Below are the code and all the weights of a small trained network. Each question names an input and a class and asks about switching units off, where a switched-off unit gives its printed mean instead of its output.

import numpy as np


def w(rows, s, z=0):
    codes = np.array(rows[::2]) - 128.0
    scale = np.full(codes.shape[1], s)
    scale[-1] = z or s
    return codes * scale


def f(y):
    return np.maximum(y, 0)


def log_softmax(a):
    a = a - a.max(-1, keepdims=True)
    return a - np.log(np.exp(a).sum(-1, keepdims=True))


def net(x, mask):
    res = np.array(x, float).reshape(1, 5) / 4 @ E
    y = f(res @ A[0][:, :-1].T + A[0][:, -1])
    res = res + np.where(mask, y, B[0][:, -1]) @ B[0][:, :-1]
    return log_softmax(res[-1] @ U[:, :-1].T + U[:, -1])


A, B = {}, {}
E = w([
[120,6,216],'x0',
[127,127,131],'x1',
[132,124,128],'x2',
[253,138,140],'x3',
[132,123,112],'x4',
],0.0058)
A[0] = w([
[247,168,103,110],'n0',
[94,33,139,245],'n1',
[143,25,180,88],'n2',
[142,54,105,52],'n3',
[100,199,124,253],'n4',
[129,85,224,22],'n5',
[25,132,91,97],'n6',
[46,135,71,151],'n7',
[232,122,151,58],'n8',
[138,148,55,86],'n9',
],0.012,0.0017)
B[0] = w([
[155,42,148,236],'n0',
[203,157,150,253],'n1',
[191,163,68,255],'n2',
[162,179,51,171],'n3',
[225,121,111,206],'n4',
[148,126,11,219],'n5',
[137,2,166,212],'n6',
[152,81,157,207],'n7',
[123,87,239,214],'n8',
[149,103,65,179],'n9',
],0.007,0.0053)
U = w([
[188,159,22,144],'0',
[142,116,145,235],'1',
[129,23,247,45],'2',
[139,123,121,170],'3',
[138,189,180,240],'4',
[83,255,114,1],'5',
],0.0098,0.0044)

Each question gives the input, the list of numbers given to net, and the class t.
The units are the neurons (one row each of A and B). Each row of codes is followed by its name. A weight is (code - 128) times the scale printed after its matrix; where a second scale follows, it is the last column's (A, B and U).
mask holds one flag per neuron, in row order. A switched-off neuron (its flag False) gives its mean, the last column of its row in B, instead of its output. The means were averaged over made-up inputs and are rounded, as every weight is.
A unit's drop is (log p(t) with every unit on - log p(t) with that unit switched off) / (log p(t) with every unit on - log p(t) with every unit switched off).
The circuit of an input: a set's keep is (log p(t) with only the set's units on - log p(t) with every unit switched off) / (log p(t) with every unit on - log p(t) with every unit switched off). Starting from all 10 units, units are removed one at a time, each time the one whose removal leaves the highest keep (on an exact tie, the one counted first), for as long as the keep stays at least 0.8.
units of the circuit, in order: the units of the circuit, biggest drop first
unit that matters most: the unit with the biggest drop
top k neurons: the k neurons with the biggest drops, biggest first
drop when u is switched off: that unit's drop, to one decimal
input [4,4,-1,-2,4], class 0: units of the circuit, in order : n8; n2; n5
input [-5,7,-4,8,8], class 2: unit that matters most : n0
input [1,-2,-3,6,2], class 2: units of the circuit, in order : n8; n0
input [-4,-3,5,-7,1], class 2: units of the circuit, in order : n6; n7
input [8,-3,0,-7,-5], class 0: units of the circuit, in order : n5; n2
input [1,-2,2,8,-4], class 2: units of the circuit, in order : n8; n0
input [6,-3,0,6,1], class 0: top 4 neurons : n2; n5; n3; n6
input [-6,3,-3,8,2], class 2: units of the circuit, in order : n0; n8
input [-5,3,-5,-7,3], class 2: top 2 neurons : n6; n7
input [2,-1,1,8,1], class 2: top 2 neurons : n8; n0
input [8,-4,-1,2,3], class 0: drop when n2 is switched off : 0.2
input [7,5,-3,6,-1], class 0: drop when n6 is switched off : 0.1
input [8,1,-1,0,8], class 0: drop when n9 is switched off : 0.0
input [-4,-2,-2,-8,7], class 2: unit that matters most : n6
